Here is a tiny trained network, its code and every weight. The questions are about switching its units off for an input and a class, where a switched-off unit gives its printed mean instead of its output.

import numpy as np


def w(rows, s, z=0):
    codes = np.array(rows[::2]) - 128.0
    scale = np.full(codes.shape[1], s)
    scale[-1] = z or s
    return codes * scale


def f(y):
    return y / 2 * (1 + np.tanh(0.7978845608 * (y + 0.044715 * y**3)))


def log_softmax(a):
    a = a - a.max(-1, keepdims=True)
    return a - np.log(np.exp(a).sum(-1, keepdims=True))


def net(x, mask):
    res = np.array(x, float).reshape(1, 5) / 4 @ E
    y = f(res @ A[0][:, :-1].T + A[0][:, -1])
    res = res + np.where(mask, y, B[0][:, -1]) @ B[0][:, :-1]
    return log_softmax(res[-1] @ U[:, :-1].T + U[:, -1])


A, B = {}, {}
E = w([
[213,122,13],'x0',
[172,128,97],'x1',
[219,143,151],'x2',
[87,166,68],'x3',
[148,255,146],'x4',
],0.0078)
A[0] = w([
[203,236,32,225],'N1',
[73,87,56,205],'N2',
[79,162,254,247],'N3',
[47,77,134,255],'N4',
[34,102,116,194],'N5',
[153,65,112,140],'N6',
[157,40,102,195],'N7',
[21,99,94,219],'N8',
[193,241,120,223],'N9',
[234,99,167,243],'N10',
[108,27,104,237],'N11',
[67,101,29,215],'N12',
[135,208,230,243],'N13',
],0.0087,0.0047)
B[0] = w([
[107,106,35,233],'N1',
[227,179,124,173],'N2',
[59,169,190,254],'N3',
[173,193,193,204],'N4',
[146,195,164,182],'N5',
[171,105,139,149],'N6',
[204,87,153,177],'N7',
[168,223,158,193],'N8',
[40,100,66,220],'N9',
[98,20,133,210],'N10',
[204,127,172,194],'N11',
[233,190,103,182],'N12',
[1,107,138,235],'N13',
],0.0092)
U = w([
[90,101,2,139],'0',
[161,147,84,141],'1',
[101,127,220,253],'2',
[21,81,108,110],'3',
[187,225,178,56],'4',
[150,8,231,171],'5',
[36,177,230,134],'6',
[165,77,117,1],'7',
],0.0076,0.0036)

Each question gives the input, the list of numbers given to net, and the class t.
The units are the neurons (one row each of A and B). Each row of codes is followed by its name. A weight is (code - 128) times the scale printed after its matrix; where a second scale follows, it is the last column's (A, B and U).
mask holds one flag per neuron, in row order. A switched-off neuron (its flag False) gives its mean, the last column of its row in B, instead of its output. The means were averaged over made-up inputs and are rounded, as every weight is.
A unit's drop is (log p(t) with every unit on - log p(t) with that unit switched off) / (log p(t) with every unit on - log p(t) with every unit switched off).
The circuit of an input: a set's keep is (log p(t) with only the set's units on - log p(t) with every unit switched off) / (log p(t) with every unit on - log p(t) with every unit switched off). Starting from the 12 units with the biggest drops (on a tie, the unit counted first), units are removed one at a time, each time the one whose removal leaves the highest keep (on an exact tie, the one counted first), for as long as the keep stays at least 0.8.
circuit, biggest first: the units of the circuit, biggest drop first
most important unit: the unit with the biggest drop
k most important neurons: the k neurons with the biggest drops, biggest first
drop of u: that unit's drop, to one decimal
input [6,-7,6,3,-2], class 0: circuit, biggest first : N1, N4
input [6,-1,8,-4,-2], class 5: circuit, biggest first : N10
input [8,1,0,8,-7], class 4: circuit, biggest first : N12, N2
input [1,2,-8,5,6], class 1: circuit, biggest first : N12, N3
input [8,-4,-6,0,0], class 1: 2 most important neurons : N3, N1
input [7,6,-8,4,-1], class 1: 3 most important neurons : N1, N3, N4
input [7,-5,4,3,-6], class 7: 2 most important neurons : N3, N7
input [0,6,5,2,4], class 3: 2 most important neurons : N12, N2
input [4,5,3,-7,-1], class 5: 2 most important neurons : N10, N7
input [5,-2,-1,-2,8], class 0: 2 most important neurons : N1, N3
input [5,-4,-2,3,-8], class 4: drop of N1 : 0.0
input [7,8,-5,6,-3], class 1: drop of N1 : 0.3
input [-8,-5,-8,8,0], class 4: drop of N2 : 0.2
input [-5,1,6,-5,8], class 3: most important unit : N9
input [1,-7,0,-1,-2], class 4: drop of N9 : 0.2
